Below is a small trained network, with its code and all its weights. Each question gives an input and a target symbol and asks what happens when units are switched off, that is, made to give their printed mean instead of their output.

import numpy as np


def w(rows, s, z=0):
    codes = np.array(rows[::2]) - 128.0
    scale = np.full(codes.shape[1], s)
    scale[-1] = z or s
    return codes * scale


def f(y):
    return y / 2 * (1 + np.tanh(0.7978845608 * (y + 0.044715 * y**3)))


def softmax(a):
    e = np.exp(a - a.max(-1, keepdims=True))
    return e / e.sum(-1, keepdims=True)


def log_softmax(a):
    a = a - a.max(-1, keepdims=True)
    return a - np.log(np.exp(a).sum(-1, keepdims=True))


def net(x, mask):
    ids = ['ΔΘΞΦΨβγεζλμτ'.index(c) for c in x.split()]
    T = len(ids)
    res = E[ids] + P[:T]
    r = res
    for j in range(3):
        rows = slice(3 * j, 3 * j + 3)
        q, k, v = (r @ M[0][rows].T for M in (Q, K, V))
        z = softmax(np.where(np.tri(T) > 0, q @ k.T / 3**0.5, -1e9)) @ v
        o = O[0][rows]
        res = res + np.where(mask[j], z, o[:, -1]) @ o[:, :-1]
    y = f(res @ A[0][:, :-1].T + A[0][:, -1])
    res = res + np.where(mask[3:15], y, B[0][:, -1]) @ B[0][:, :-1]
    return log_softmax(res[-1] @ U[:, :-1].T + U[:, -1])


Q, K, V, O, A, B = {}, {}, {}, {}, {}, {}
E = w([
[162,192,42,225],'Δ',
[228,152,98,140],'Θ',
[160,153,147,113],'Ξ',
[117,132,154,139],'Φ',
[2,90,97,173],'Ψ',
[129,163,121,168],'β',
[151,60,173,35],'γ',
[82,156,125,210],'ε',
[112,65,162,99],'ζ',
[70,126,148,196],'λ',
[163,135,174,93],'μ',
[33,80,119,104],'τ',
],0.0065)
P = w([
[119,161,210,158],'0',
[102,179,62,74],'1',
[162,84,117,144],'2',
[142,118,168,150],'3',
[113,173,73,61],'4',
[179,61,94,135],'5',
[142,117,165,155],'6',
[119,167,82,63],'7',
[198,31,63,127],'8',
[139,117,166,155],'9',
[123,164,89,63],'10',
[142,13,49,150],'11',
],0.011)
Q[0] = w([
[46,152,154,38],'head 1',
[214,66,149,74],'head 1',
[58,34,124,154],'head 1',
[201,3,54,110],'head 2',
[79,167,236,64],'head 2',
[65,32,55,126],'head 2',
[87,134,211,148],'head 3',
[145,197,197,132],'head 3',
[189,118,80,149],'head 3',
],0.022)
K[0] = w([
[97,141,152,19],'head 1',
[184,2,126,113],'head 1',
[29,102,54,153],'head 1',
[149,198,254,110],'head 2',
[120,16,81,41],'head 2',
[7,179,200,142],'head 2',
[69,175,79,74],'head 3',
[158,160,24,103],'head 3',
[173,125,168,211],'head 3',
],0.02)
V[0] = w([
[75,90,84,120],'head 1',
[167,131,118,65],'head 1',
[146,142,85,179],'head 1',
[168,112,189,164],'head 2',
[249,185,157,34],'head 2',
[67,52,202,25],'head 2',
[124,129,148,137],'head 3',
[97,170,161,135],'head 3',
[142,123,150,150],'head 3',
],0.014)
O[0] = w([
[156,192,169,135,151],'head 1',
[71,170,144,166,166],'head 1',
[96,122,191,97,170],'head 1',
[219,102,72,125,251],'head 2',
[175,194,234,59,140],'head 2',
[86,5,107,8,116],'head 2',
[140,137,108,132,171],'head 3',
[170,119,91,107,226],'head 3',
[130,164,100,138,180],'head 3',
],0.013,0.0023)
A[0] = w([
[73,140,135,114,41],'neuron 1',
[191,62,158,185,128],'neuron 2',
[92,112,175,74,123],'neuron 3',
[186,65,209,100,5],'neuron 4',
[125,163,61,107,233],'neuron 5',
[117,127,19,76,18],'neuron 6',
[42,92,76,80,2],'neuron 7',
[139,61,145,248,68],'neuron 8',
[99,179,188,145,19],'neuron 9',
[114,3,165,154,136],'neuron 10',
[178,103,205,204,84],'neuron 11',
[68,206,54,111,81],'neuron 12',
],0.013,0.0054)
B[0] = w([
[111,74,208,124,127],'neuron 1',
[97,94,101,60,231],'neuron 2',
[90,111,88,154,181],'neuron 3',
[237,90,165,199,204],'neuron 4',
[101,115,67,119,248],'neuron 5',
[90,83,211,135,238],'neuron 6',
[210,229,53,145,217],'neuron 7',
[182,103,106,249,212],'neuron 8',
[141,64,61,126,167],'neuron 9',
[43,167,212,117,254],'neuron 10',
[118,203,189,89,208],'neuron 11',
[122,75,169,69,194],'neuron 12',
],0.02,0.0073)
U = w([
[177,181,83,155,118],'Δ',
[152,199,170,53,104],'Θ',
[175,106,76,73,175],'Ξ',
[62,71,72,2,253],'Φ',
[64,138,126,173,94],'Ψ',
[111,137,19,76,249],'β',
[144,72,211,137,60],'γ',
[138,70,66,151,62],'ε',
[63,90,213,69,58],'ζ',
[72,49,122,129,42],'λ',
[206,62,116,93,38],'μ',
[20,173,166,102,76],'τ',
],0.0044,0.0049)

Each question gives the input, a string of symbols that net reads in full, and the target symbol t.
The units are the heads (3 rows each of Q, K, V and O) and the neurons (one row each of A and B). Each row of codes is followed by its name. A weight is (code - 128) times the scale printed after its matrix; where a second scale follows, it is the last column's (O, A, B and U).
mask holds one flag per unit, heads first, then neurons. A switched-off unit (its flag False) gives its mean, the last column of its rows in O or B, instead of its output. The means were averaged over made-up inputs and are rounded, as every weight is.
A unit's drop is (log p(t) with every unit on - log p(t) with that unit switched off) / (log p(t) with every unit on - log p(t) with every unit switched off).
The circuit of an input: a set's keep is (log p(t) with only the set's units on - log p(t) with every unit switched off) / (log p(t) with every unit on - log p(t) with every unit switched off). Starting from the 12 units with the biggest drops (on a tie, the unit counted first), units are removed one at a time, each time the one whose removal leaves the highest keep (on an exact tie, the one counted first), for as long as the keep stays at least 0.8.
units of the circuit, in order: the units of the circuit, biggest drop first
top k neurons: the k neurons with the biggest drops, biggest first
which heads matter: for each layer, one digit per head in row order, 1 if its drop is at least 0.15 and else 0, layers parted by /
input τ Δ γ γ μ λ Ξ β Ψ Ξ β β, target τ: which heads matter => 010
input ε Θ μ Θ, target Θ: units of the circuit, in order => [head 2; neuron 11]
input Θ β γ μ, target γ: which heads matter => 011
input Θ λ γ β Ξ τ Ξ, target τ: units of the circuit, in order => [neuron 10; head 2; head 3]
input ζ Θ Θ Φ τ Ψ γ β Θ, target ζ: which heads matter => 010
input ζ μ λ λ γ ε Δ β, target Φ: top 3 neurons => [neuron 12; neuron 8; neuron 7]
input Δ Θ μ γ Θ Φ τ Ξ τ β, target τ: units of the circuit, in order => [neuron 10; head 2; head 3; neuron 4]
input Θ Δ Θ Ξ β, target Φ: which heads matter => 000
input Θ Ξ τ Δ τ Δ γ μ Ξ Ξ γ γ, target Θ: units of the circuit, in order => [head 2; neuron 11; head 1]
input Δ Φ Ψ Θ Ψ μ Θ Ξ ε γ, target γ: units of the circuit, in order => [neuron 4; head 2; neuron 7]
input γ τ ε Θ Θ Θ β Θ Φ ε λ, target Φ: units of the circuit, in order => [neuron 8; neuron 4]
input γ Θ Δ γ Φ μ Ξ β Ξ, target γ: units of the circuit, in order => [head 2; neuron 4; neuron 10]
input Φ τ Θ Φ, target Θ: which heads matter => 010
input λ Ψ λ μ Θ, target Φ: units of the circuit, in order => [neuron 8; neuron 4; neuron 7]
input μ γ β λ ε ζ Ξ τ γ, target μ: units of the circuit, in order => [head 2; neuron 4]
input γ Ψ Δ, target γ: units of the circuit, in order => [head 2; neuron 4; neuron 10; head 1]
input γ Θ Φ ζ τ λ ζ Ψ Φ τ τ Θ, target γ: units of the circuit, in order => [head 2; neuron 4; neuron 10]
input ζ ε μ ζ Θ γ ε, target γ: which heads matter => 111
input Θ Δ Φ γ Ψ Δ β, target Δ: which heads matter => 010
input Ξ Δ Θ Ξ, target Θ: which heads matter => 010
input γ β Θ Ξ, target Θ: units of the circuit, in order => [neuron 11; head 2]
input Φ γ λ Θ ζ Θ ε, target Θ: units of the circuit, in order => [neuron 11; head 2]
input Ψ τ Ψ Θ Δ Φ λ ζ Ξ Θ Ξ λ, target Ψ: top 3 neurons => [neuron 10; neuron 8; neuron 7]
input μ Ψ μ γ Ψ Φ γ γ ε, target μ: which heads matter => 110
input ζ μ λ μ Ξ Θ Θ ε Δ, target ζ: top 3 neurons => [neuron 10; neuron 6; neuron 8]
